Below are the code and all the weights of a small trained network. Each question names an input and a class and asks about switching units off, where a switched-off unit gives its printed mean instead of its output.

import numpy as np


def w(rows, s, z=0):
    codes = np.array(rows[::2]) - 128.0
    scale = np.full(codes.shape[1], s)
    scale[-1] = z or s
    return codes * scale


def f(y):
    return np.maximum(y, 0)


def log_softmax(a):
    a = a - a.max(-1, keepdims=True)
    return a - np.log(np.exp(a).sum(-1, keepdims=True))


def net(x, mask):
    res = np.array(x, float).reshape(1, 7) / 4 @ E
    y = f(res @ A[0][:, :-1].T + A[0][:, -1])
    res = res + np.where(mask, y, B[0][:, -1]) @ B[0][:, :-1]
    return log_softmax(res[-1] @ U[:, :-1].T + U[:, -1])


A, B = {}, {}
E = w([
[125,127,129,128],'x0',
[151,149,191,237],'x1',
[115,255,87,138],'x2',
[88,71,32,193],'x3',
[129,127,130,131],'x4',
[127,129,128,129],'x5',
[6,133,179,130],'x6',
],0.0091)
A[0] = w([
[116,84,61,1,135],'n0',
[89,58,80,161,1],'n1',
[196,132,151,227,100],'n2',
[101,154,54,167,100],'n3',
[157,56,205,207,92],'n4',
[191,129,82,122,24],'n5',
[139,161,198,80,31],'n6',
[46,52,199,118,133],'n7',
[142,209,140,211,117],'n8',
[85,66,59,177,73],'n9',
[226,203,66,142,116],'n10',
[67,82,42,164,77],'n11',
[241,56,118,124,103],'n12',
[205,134,123,124,13],'n13',
[228,67,103,142,124],'n14',
[164,97,215,75,118],'n15',
[156,115,210,60,36],'n16',
[15,232,129,142,133],'n17',
[103,14,86,171,115],'n18',
[154,79,71,34,112],'n19',
[92,197,33,11,162],'n20',
[9,82,223,137,13],'n21',
[148,210,194,54,116],'n22',
],0.0087,0.0026)
B[0] = w([
[89,80,197,187,233],'n0',
[177,158,101,173,185],'n1',
[62,91,148,141,203],'n2',
[226,167,99,185,185],'n3',
[99,56,178,113,210],'n4',
[81,149,121,108,167],'n5',
[171,165,121,188,174],'n6',
[116,136,81,30,217],'n7',
[89,3,218,166,198],'n8',
[177,156,124,181,208],'n9',
[83,139,81,45,224],'n10',
[178,163,105,169,215],'n11',
[71,172,72,32,218],'n12',
[73,174,64,93,167],'n13',
[84,155,93,70,212],'n14',
[207,175,130,206,196],'n15',
[174,186,116,227,183],'n16',
[146,124,99,1,229],'n17',
[210,148,127,162,225],'n18',
[77,102,159,151,207],'n19',
[103,53,194,178,254],'n20',
[95,173,53,47,213],'n21',
[192,158,99,208,216],'n22',
],0.0083,0.0076)
U = w([
[238,187,92,217,95],'0',
[61,165,47,42,72],'1',
[54,2,213,194,80],'2',
[152,98,114,107,254],'3',
],0.01,0.0078)

Each question gives the input, the list of numbers given to net, and the class t.
The units are the neurons (one row each of A and B). Each row of codes is followed by its name. A weight is (code - 128) times the scale printed after its matrix; where a second scale follows, it is the last column's (A, B and U).
mask holds one flag per neuron, in row order. A switched-off neuron (its flag False) gives its mean, the last column of its row in B, instead of its output. The means were averaged over made-up inputs and are rounded, as every weight is.
A unit's drop is (log p(t) with every unit on - log p(t) with that unit switched off) / (log p(t) with every unit on - log p(t) with every unit switched off).
The circuit of an input: a set's keep is (log p(t) with only the set's units on - log p(t) with every unit switched off) / (log p(t) with every unit on - log p(t) with every unit switched off). Starting from the 12 units with the biggest drops (on a tie, the unit counted first), units are removed one at a time, each time the one whose removal leaves the highest keep (on an exact tie, the one counted first), for as long as the keep stays at least 0.8.
units of the circuit, in order: the units of the circuit, biggest drop first
k most important neurons: the k neurons with the biggest drops, biggest first
drop when u is switched off: that unit's drop, to one decimal
input [-4,2,-4,-6,-5,7,-3], class 0: units of the circuit, in order : [n15]
input [1,6,8,0,-4,5,5], class 3: 4 most important neurons : [n17; n8; n20; n0]
input [1,-8,3,-5,8,-1,4], class 2: 2 most important neurons : [n20; n0]
input [-8,6,7,0,6,6,-1], class 3: 4 most important neurons : [n20; n17; n0; n10]
input [0,1,-4,-1,5,6,-4], class 1: units of the circuit, in order : [n12; n14]
input [4,3,-2,-5,5,-2,3], class 0: units of the circuit, in order : [n15; n16]
input [4,5,1,-7,-7,4,8], class 1: 4 most important neurons : [n21; n17; n7; n18]
input [-7,8,8,2,7,7,8], class 1: 2 most important neurons : [n17; n21]
input [-2,-6,3,0,-4,-7,-8], class 1: 2 most important neurons : [n10; n12]
input [2,-7,-7,-3,7,3,-2], class 2: 2 most important neurons : [n0; n19]
input [-1,1,-6,1,-2,4,-6], class 1: 2 most important neurons : [n12; n14]
input [-5,-1,8,1,-4,-3,6], class 3: 3 most important neurons : [n20; n17; n12]
input [4,-2,7,-7,5,5,1], class 0: 2 most important neurons : [n22; n6]
input [8,-8,5,5,-4,7,1], class 2: units of the circuit, in order : [n20]
input [3,4,4,8,7,-2,5], class 0: drop when n3 is switched off : 0.1
input [-1,-7,1,0,3,7,4], class 2: drop when n20 is switched off : 0.2
input [8,-2,3,-2,7,-7,-4], class 1: drop when n17 is switched off : -0.2
